Here is a tiny trained network, its code and every weight. The questions are about switching its units off for an input and a class, where a switched-off unit gives its printed mean instead of its output.

import numpy as np


def w(rows, s, z=0):
    codes = np.array(rows[::2]) - 128.0
    scale = np.full(codes.shape[1], s)
    scale[-1] = z or s
    return codes * scale


def f(y):
    return y / 2 * (1 + np.tanh(0.7978845608 * (y + 0.044715 * y**3)))


def log_softmax(a):
    a = a - a.max(-1, keepdims=True)
    return a - np.log(np.exp(a).sum(-1, keepdims=True))


def net(x, mask):
    res = np.array(x, float).reshape(1, 5) / 4 @ E
    y = f(res @ A[0][:, :-1].T + A[0][:, -1])
    res = res + np.where(mask, y, B[0][:, -1]) @ B[0][:, :-1]
    return log_softmax(res[-1] @ U[:, :-1].T + U[:, -1])


A, B = {}, {}
E = w([
[68,53,102,70,98,138],'x0',
[154,128,26,131,159,183],'x1',
[179,173,152,65,244,106],'x2',
[144,49,150,137,115,88],'x3',
[188,101,185,101,159,230],'x4',
],0.011)
A[0] = w([
[127,137,187,128,163,171,246],'neuron 1',
[53,74,139,138,104,102,54],'neuron 2',
[101,49,146,89,154,147,219],'neuron 3',
[175,154,227,80,52,64,166],'neuron 4',
[117,188,82,188,193,167,66],'neuron 5',
[51,79,78,190,141,184,158],'neuron 6',
[135,121,137,194,161,110,82],'neuron 7',
[69,75,102,65,116,89,111],'neuron 8',
[163,181,198,119,114,36,230],'neuron 9',
[85,174,66,110,115,93,143],'neuron 10',
[127,122,102,87,188,168,118],'neuron 11',
[175,101,77,137,121,47,172],'neuron 12',
[52,134,96,83,173,104,112],'neuron 13',
[154,157,132,140,130,148,166],'neuron 14',
[177,152,178,157,174,49,219],'neuron 15',
[200,78,25,100,112,150,210],'neuron 16',
[161,84,163,17,155,132,254],'neuron 17',
[94,84,112,85,72,158,224],'neuron 18',
[23,178,7,150,157,73,139],'neuron 19',
[109,166,169,84,157,208,184],'neuron 20',
[126,230,182,218,180,64,191],'neuron 21',
[136,151,26,231,141,192,172],'neuron 22',
],0.011,0.0043)
B[0] = w([
[170,130,146,158,81,153,202],'neuron 1',
[135,159,99,119,128,141,180],'neuron 2',
[123,88,205,191,110,175,197],'neuron 3',
[89,82,125,188,131,107,206],'neuron 4',
[122,137,96,126,109,102,188],'neuron 5',
[133,109,159,194,75,114,192],'neuron 6',
[134,90,146,145,138,159,138],'neuron 7',
[103,136,178,91,134,145,191],'neuron 8',
[95,74,177,112,127,188,218],'neuron 9',
[139,188,156,34,102,109,191],'neuron 10',
[177,163,132,132,195,143,184],'neuron 11',
[101,115,120,60,159,96,177],'neuron 12',
[120,146,173,131,228,174,172],'neuron 13',
[142,124,134,110,102,110,158],'neuron 14',
[117,60,162,143,95,152,219],'neuron 15',
[162,83,117,195,181,86,213],'neuron 16',
[200,67,167,149,144,170,233],'neuron 17',
[120,130,217,116,74,141,202],'neuron 18',
[111,254,120,55,107,148,250],'neuron 19',
[180,153,149,154,118,174,203],'neuron 20',
[43,44,152,176,87,120,237],'neuron 21',
[149,100,47,186,125,50,223],'neuron 22',
],0.0088,0.012)
U = w([
[101,30,126,184,115,101,252],'0',
[177,177,148,129,155,156,31],'1',
[45,158,132,57,135,119,32],'2',
[126,231,117,156,8,106,73],'3',
[149,162,14,120,195,82,33],'4',
],0.013,0.0022)

Each question gives the input, the list of numbers given to net, and the class t.
The units are the neurons (one row each of A and B). Each row of codes is followed by its name. A weight is (code - 128) times the scale printed after its matrix; where a second scale follows, it is the last column's (A, B and U).
mask holds one flag per neuron, in row order. A switched-off neuron (its flag False) gives its mean, the last column of its row in B, instead of its output. The means were averaged over made-up inputs and are rounded, as every weight is.
A unit's drop is (log p(t) with every unit on - log p(t) with that unit switched off) / (log p(t) with every unit on - log p(t) with every unit switched off).
The circuit of an input: a set's keep is (log p(t) with only the set's units on - log p(t) with every unit switched off) / (log p(t) with every unit on - log p(t) with every unit switched off). Starting from the 12 units with the biggest drops (on a tie, the unit counted first), units are removed one at a time, each time the one whose removal leaves the highest keep (on an exact tie, the one counted first), for as long as the keep stays at least 0.8.
circuit, biggest first: the units of the circuit, biggest drop first
k most important neurons: the k neurons with the biggest drops, biggest first
drop when u is switched off: that unit's drop, to one decimal
input [-5,-4,-6,-8,2], class 0: circuit, biggest first : [neuron 19]
input [3,8,-1,4,-8], class 4: circuit, biggest first : [neuron 21; neuron 15]
input [-3,1,6,-3,1], class 0: 4 most important neurons : [neuron 21; neuron 19; neuron 15; neuron 10]
input [-3,6,7,-8,3], class 4: circuit, biggest first : [neuron 22; neuron 5]
input [-8,8,-8,-1,-2], class 4: 3 most important neurons : [neuron 22; neuron 16; neuron 18]
input [2,-5,-3,-8,7], class 1: 2 most important neurons : [neuron 21; neuron 19]
input [6,-2,-1,-4,8], class 1: 2 most important neurons : [neuron 21; neuron 20]
input [3,0,7,5,3], class 1: 4 most important neurons : [neuron 21; neuron 11; neuron 22; neuron 6]
input [-4,6,2,0,-8], class 4: 3 most important neurons : [neuron 22; neuron 18; neuron 12]
input [7,-7,-7,8,-7], class 2: 2 most important neurons : [neuron 8; neuron 12]
input [-6,8,-6,4,-4], class 4: 2 most important neurons : [neuron 22; neuron 16]
input [8,1,3,1,0], class 1: drop when neuron 8 is switched off : 0.1
input [-5,1,6,0,-3], class 0: drop when neuron 21 is switched off : 0.2
input [-5,5,-6,-1,-1], class 3: circuit, biggest first : [neuron 17]
input [2,-6,-8,-1,4], class 3: drop when neuron 16 is switched off : 0.5
input [8,-1,0,-8,-8], class 2: 2 most important neurons : [neuron 13; neuron 8]
